Below are the code and all the weights of a small trained network. Each question names an input and a class and asks about switching units off, where a switched-off unit gives its printed mean instead of its output.

import numpy as np


def w(rows, s, z=0):
    codes = np.array(rows[::2]) - 128.0
    scale = np.full(codes.shape[1], s)
    scale[-1] = z or s
    return codes * scale


def norm(h):
    return h / np.sqrt((h * h).mean(-1, keepdims=True) + 1e-5)


def f(y):
    return y / 2 * (1 + np.tanh(0.7978845608 * (y + 0.044715 * y**3)))


def log_softmax(a):
    a = a - a.max(-1, keepdims=True)
    return a - np.log(np.exp(a).sum(-1, keepdims=True))


def net(x, mask):
    res = np.array(x, float).reshape(1, 6) / 4 @ E
    u = 0
    for l in range(3):
        y = f(norm(res) @ A[l][:, :-1].T + A[l][:, -1])
        res = res + np.where(mask[u : u + 9], y, B[l][:, -1]) @ B[l][:, :-1]
        u += 9
    return log_softmax(norm(res)[-1] @ U[:, :-1].T + U[:, -1])


A, B = {}, {}
E = w([
[220,121,180,152,80,146,67],'x0',
[129,128,127,127,127,128,127],'x1',
[132,178,177,42,118,4,108],'x2',
[130,127,126,128,128,128,126],'x3',
[56,73,212,131,197,105,45],'x4',
[67,223,145,150,94,147,78],'x5',
],0.0026)
A[0] = w([
[78,216,172,112,123,208,40,124],'L0N0',
[67,36,172,189,185,140,50,71],'L0N1',
[192,105,152,189,57,109,42,70],'L0N2',
[165,91,80,139,58,101,165,253],'L0N3',
[87,58,77,71,157,131,73,215],'L0N4',
[186,154,3,141,143,156,145,121],'L0N5',
[85,177,175,124,81,56,117,91],'L0N6',
[187,140,165,69,176,3,151,122],'L0N7',
[188,198,60,76,63,82,123,142],'L0N8',
],0.0034,0.0015)
B[0] = w([
[139,142,3,47,100,151,137,206],'L0N0',
[190,201,163,106,173,144,150,229],'L0N1',
[34,58,101,102,78,59,149,160],'L0N2',
[77,136,171,92,152,188,195,231],'L0N3',
[85,102,86,157,70,127,218,211],'L0N4',
[130,160,229,146,126,105,123,198],'L0N5',
[134,151,35,163,150,124,95,184],'L0N6',
[153,78,80,166,152,114,143,254],'L0N7',
[126,155,172,157,184,157,129,233],'L0N8',
],0.0037,0.0015)
A[1] = w([
[221,67,159,118,33,136,27,93],'L1N0',
[155,46,74,109,92,133,186,47],'L1N1',
[172,45,74,5,103,231,191,78],'L1N2',
[56,154,65,142,82,80,88,243],'L1N3',
[151,118,95,98,229,113,41,158],'L1N4',
[108,115,122,124,138,10,94,1],'L1N5',
[54,72,178,96,233,130,4,148],'L1N6',
[104,86,99,217,140,233,100,103],'L1N7',
[245,126,167,167,64,142,46,198],'L1N8',
],0.004,0.0011)
B[1] = w([
[30,85,133,141,75,58,171,184],'L1N0',
[68,164,109,109,94,149,42,149],'L1N1',
[180,88,175,115,171,128,72,203],'L1N2',
[136,22,117,156,109,107,137,226],'L1N3',
[173,185,167,168,131,168,147,189],'L1N4',
[146,165,146,181,143,122,104,177],'L1N5',
[202,205,135,65,57,202,252,251],'L1N6',
[163,176,162,199,146,10,69,219],'L1N7',
[23,158,165,99,143,88,186,204],'L1N8',
],0.0038,0.0017)
A[2] = w([
[183,170,149,115,149,1,79,165],'L2N0',
[102,204,102,131,85,192,161,122],'L2N1',
[85,56,149,191,97,205,127,249],'L2N2',
[55,220,82,115,71,161,23,125],'L2N3',
[172,95,158,81,158,58,85,180],'L2N4',
[152,155,94,100,170,64,174,159],'L2N5',
[186,127,125,215,133,171,121,99],'L2N6',
[57,121,83,116,171,146,161,147],'L2N7',
[179,32,170,106,178,124,159,123],'L2N8',
],0.0043,0.0015)
B[2] = w([
[75,132,128,229,227,191,130,220],'L2N0',
[182,102,167,44,132,136,96,221],'L2N1',
[122,175,105,170,177,77,157,211],'L2N2',
[192,2,51,89,175,135,94,209],'L2N3',
[121,134,33,143,114,188,116,173],'L2N4',
[105,162,197,213,100,180,56,250],'L2N5',
[29,166,150,123,127,132,80,162],'L2N6',
[102,56,204,140,2,39,130,187],'L2N7',
[152,130,49,34,71,128,42,226],'L2N8',
],0.0044,0.0019)
U = w([
[173,39,28,74,129,121,50,247],'0',
[73,183,131,254,201,125,101,162],'1',
[175,196,219,63,104,176,203,55],'2',
[40,68,168,143,38,6,193,53],'3',
],0.0091,0.0011)

Each question gives the input, the list of numbers given to net, and the class t.
The units are the neurons (one row each of A and B). Each row of codes is followed by its name. A weight is (code - 128) times the scale printed after its matrix; where a second scale follows, it is the last column's (A, B and U).
mask holds one flag per neuron, layer by layer. A switched-off neuron (its flag False) gives its mean, the last column of its row in B, instead of its output. The means were averaged over made-up inputs and are rounded, as every weight is.
A unit's drop is (log p(t) with every unit on - log p(t) with that unit switched off) / (log p(t) with every unit on - log p(t) with every unit switched off).
The circuit of an input: a set's keep is (log p(t) with only the set's units on - log p(t) with every unit switched off) / (log p(t) with every unit on - log p(t) with every unit switched off). Starting from the 12 units with the biggest drops (on a tie, the unit counted first), units are removed one at a time, each time the one whose removal leaves the highest keep (on an exact tie, the one counted first), for as long as the keep stays at least 0.8.
circuit, biggest first: the units of the circuit, biggest drop first
top k neurons in layer l: the k neurons of layer l with the biggest drops, biggest first
drop when u is switched off: that unit's drop, to one decimal
input [1,-8,-4,-1,5,-2], class 2: circuit, biggest first -> (L1N6)
input [3,5,3,-1,-4,4], class 0: circuit, biggest first -> (L2N3 L1N6)
input [-5,-8,-6,4,2,6], class 0: circuit, biggest first -> (L2N3 L0N0 L2N1)
input [-5,7,7,0,7,2], class 1: top 2 neurons in layer 0 -> (L0N3 L0N6)
input [7,4,-8,8,-6,-7], class 1: top 4 neurons in layer 0 -> (L0N0 L0N5 L0N1 L0N7)
input [2,7,6,-8,6,6], class 0: circuit, biggest first -> (L2N3 L0N0)
input [-3,6,-6,5,8,-7], class 2: top 2 neurons in layer 2 -> (L2N3 L2N0)
input [3,-7,4,-8,3,0], class 1: top 3 neurons in layer 0 -> (L0N3 L0N7 L0N6)
input [1,0,-8,-5,-7,-7], class 1: top 2 neurons in layer 0 -> (L0N0 L0N5)
input [-5,-5,0,6,6,5], class 2: top 2 neurons in layer 0 -> (L0N1 L0N2)
input [-2,1,-8,2,-8,-6], class 1: top 2 neurons in layer 0 -> (L0N0 L0N1)
input [8,7,1,-1,-7,5], class 3: top 3 neurons in layer 1 -> (L1N0 L1N8 L1N6)
input [0,5,4,-3,4,-3], class 1: top 2 neurons in layer 0 -> (L0N7 L0N3)
input [5,0,3,5,6,7], class 0: circuit, biggest first -> (L0N0 L2N3)
input [7,2,3,-6,-1,-4], class 3: circuit, biggest first -> (L1N0)
input [-5,-3,-6,-4,-1,6], class 0: top 3 neurons in layer 0 -> (L0N0 L0N7 L0N8)
input [2,-5,6,1,5,6], class 0: circuit, biggest first -> (L2N3 L0N0)
input [7,-6,1,6,8,6], class 2: top 2 neurons in layer 1 -> (L1N6 L1N4)
input [4,4,-5,4,-5,-4], class 1: top 3 neurons in layer 2 -> (L2N2 L2N7 L2N3)
input [6,-3,-2,-7,-1,-5], class 3: circuit, biggest first -> (L1N0 L1N8)
input [-6,-5,-1,5,3,0], class 3: circuit, biggest first -> (L2N7)
input [-3,3,-2,3,-4,4], class 0: top 2 neurons in layer 1 -> (L1N6 L1N4)
input [8,0,-4,0,0,2], class 3: drop when L1N0 is switched off -> 0.2
input [-8,-7,2,8,8,4], class 2: drop when L1N6 is switched off -> 1.6
input [1,-6,1,8,2,3], class 0: drop when L0N0 is switched off -> 1.7
